Here is a tiny trained network, its code and every weight. The questions are about switching its units off for an input and a class, where a switched-off unit gives its printed mean instead of its output.

import numpy as np


def w(rows, s, z=0):
    codes = np.array(rows[::2]) - 128.0
    scale = np.full(codes.shape[1], s)
    scale[-1] = z or s
    return codes * scale


def norm(h):
    return h / np.sqrt((h * h).mean(-1, keepdims=True) + 1e-5)


def f(y):
    return y / 2 * (1 + np.tanh(0.7978845608 * (y + 0.044715 * y**3)))


def log_softmax(a):
    a = a - a.max(-1, keepdims=True)
    return a - np.log(np.exp(a).sum(-1, keepdims=True))


def net(x, mask):
    res = np.array(x, float).reshape(1, 6) / 4 @ E
    u = 0
    for l in range(4):
        y = f(norm(res) @ A[l][:, :-1].T + A[l][:, -1])
        res = res + np.where(mask[u : u + 7], y, B[l][:, -1]) @ B[l][:, :-1]
        u += 7
    return log_softmax(norm(res)[-1] @ U[:, :-1].T + U[:, -1])


A, B = {}, {}
E = w([
[64,2,110,40,90],'x0',
[132,113,100,20,190],'x1',
[152,88,237,98,188],'x2',
[242,156,79,95,60],'x3',
[137,17,99,193,166],'x4',
[50,167,132,157,83],'x5',
],0.0076)
A[0] = w([
[129,81,174,116,177,116],'L0N0',
[125,54,103,187,157,89],'L0N1',
[85,127,180,253,197,82],'L0N2',
[97,124,146,132,38,110],'L0N3',
[124,68,103,127,117,1],'L0N4',
[56,236,155,153,125,94],'L0N5',
[108,141,101,176,213,87],'L0N6',
],0.012,0.0043)
B[0] = w([
[114,164,237,109,175,181],'L0N0',
[109,193,86,153,220,182],'L0N1',
[79,254,112,182,81,254],'L0N2',
[118,114,160,220,154,177],'L0N3',
[84,118,95,153,181,130],'L0N4',
[40,179,151,161,202,239],'L0N5',
[87,163,168,148,105,172],'L0N6',
],0.0099,0.0055)
A[1] = w([
[85,90,89,113,43,2],'L1N0',
[156,133,39,202,114,85],'L1N1',
[13,38,100,157,115,93],'L1N2',
[107,19,141,94,83,61],'L1N3',
[149,187,177,173,168,76],'L1N4',
[223,150,110,111,75,22],'L1N5',
[2,65,124,126,116,62],'L1N6',
],0.0092,0.0042)
B[1] = w([
[166,101,163,255,102,115],'L1N0',
[175,159,190,57,244,211],'L1N1',
[121,173,36,229,129,222],'L1N2',
[14,175,143,137,159,154],'L1N3',
[128,145,123,208,134,251],'L1N4',
[231,98,75,69,12,167],'L1N5',
[58,216,87,123,71,210],'L1N6',
],0.0072,0.0032)
A[2] = w([
[134,230,96,168,140,2],'L2N0',
[18,112,50,88,9,159],'L2N1',
[12,103,105,190,65,41],'L2N2',
[138,142,128,219,1,13],'L2N3',
[234,82,226,209,134,98],'L2N4',
[134,122,120,176,45,9],'L2N5',
[60,184,159,173,56,204],'L2N6',
],0.0084,0.0033)
B[2] = w([
[83,167,149,116,137,194],'L2N0',
[154,182,146,203,111,179],'L2N1',
[139,252,128,148,174,189],'L2N2',
[87,70,177,143,105,154],'L2N3',
[123,89,145,203,39,155],'L2N4',
[128,82,208,120,118,122],'L2N5',
[94,146,156,185,176,254],'L2N6',
],0.011,0.0067)
A[3] = w([
[170,31,172,204,148,105],'L3N0',
[20,162,66,98,1,253],'L3N1',
[128,132,97,106,200,123],'L3N2',
[118,107,125,47,110,46],'L3N3',
[48,39,28,127,109,205],'L3N4',
[80,69,200,47,187,118],'L3N5',
[36,118,201,146,137,95],'L3N6',
],0.0095,0.0039)
B[3] = w([
[84,134,183,164,113,146],'L3N0',
[172,135,206,184,203,254],'L3N1',
[93,72,118,176,81,158],'L3N2',
[120,168,168,143,168,129],'L3N3',
[112,118,85,211,205,136],'L3N4',
[2,127,100,36,23,171],'L3N5',
[181,163,51,96,137,255],'L3N6',
],0.0097,0.0044)
U = w([
[176,75,194,160,51,37],'0',
[95,223,139,196,150,253],'1',
[63,112,162,13,95,92],'2',
[244,156,66,68,76,28],'3',
[84,69,2,125,138,1],'4',
],0.019,0.0042)

Each question gives the input, the list of numbers given to net, and the class t.
The units are the neurons (one row each of A and B). Each row of codes is followed by its name. A weight is (code - 128) times the scale printed after its matrix; where a second scale follows, it is the last column's (A, B and U).
mask holds one flag per neuron, layer by layer. A switched-off neuron (its flag False) gives its mean, the last column of its row in B, instead of its output. The means were averaged over made-up inputs and are rounded, as every weight is.
A unit's drop is (log p(t) with every unit on - log p(t) with that unit switched off) / (log p(t) with every unit on - log p(t) with every unit switched off).
The circuit of an input: a set's keep is (log p(t) with only the set's units on - log p(t) with every unit switched off) / (log p(t) with every unit on - log p(t) with every unit switched off). Starting from the 12 units with the biggest drops (on a tie, the unit counted first), units are removed one at a time, each time the one whose removal leaves the highest keep (on an exact tie, the one counted first), for as long as the keep stays at least 0.8.
circuit, biggest first: the units of the circuit, biggest drop first
most important unit: the unit with the biggest drop
top k neurons: the k neurons with the biggest drops, biggest first
top k neurons in layer l: the k neurons of layer l with the biggest drops, biggest first
drop of u: that unit's drop, to one decimal
input [0,2,2,6,5,-3], class 0: circuit, biggest first => L0N2, L2N4, L2N2
input [8,1,5,-7,2,-4], class 2: circuit, biggest first => L3N5
input [1,6,-5,-2,6,-1], class 4: top 3 neurons => L0N1, L0N2, L0N5
input [7,7,-1,-8,1,-7], class 4: top 2 neurons => L3N4, L1N2
input [-6,-1,-7,8,-2,1], class 3: top 2 neurons => L0N2, L1N5
input [-4,8,3,1,-8,-7], class 2: top 2 neurons in layer 0 => L0N2, L0N3
input [-7,8,3,3,3,-7], class 0: top 2 neurons => L2N4, L0N2
input [1,-2,-1,7,-2,5], class 0: top 3 neurons in layer 0 => L0N2, L0N1, L0N5
input [3,-2,0,3,-1,-3], class 0: top 3 neurons in layer 0 => L0N5, L0N1, L0N0
input [-3,4,8,0,-6,-2], class 2: top 2 neurons => L0N2, L3N5
input [4,5,4,-8,2,-1], class 2: top 2 neurons => L0N0, L3N5
input [-8,0,0,7,2,3], class 3: top 3 neurons in layer 0 => L0N2, L0N0, L0N3
input [7,4,-7,3,-6,-6], class 3: top 2 neurons => L0N5, L2N6
input [6,-4,8,8,6,-2], class 0: most important unit => L2N4
input [-8,-2,0,8,3,0], class 3: top 2 neurons in layer 1 => L1N1, L1N5
input [1,-2,8,-8,-6,-6], class 2: top 2 neurons in layer 2 => L2N2, L2N1
input [-4,-3,-6,7,3,3], class 3: top 2 neurons in layer 0 => L0N2, L0N6
input [5,1,2,8,2,1], class 0: top 3 neurons => L0N5, L0N1, L2N1
input [4,3,-4,7,-1,0], class 3: drop of L2N1 => 0.0
input [-3,5,5,-6,-4,-5], class 2: drop of L3N5 => 0.2
input [-2,-4,-6,6,1,-4], class 3: drop of L1N1 => 0.1
input [7,-2,1,8,4,-7], class 4: top neuron in layer 3 => L3N4
input [3,2,5,-2,-6,3], class 2: drop of L0N2 => 0.3
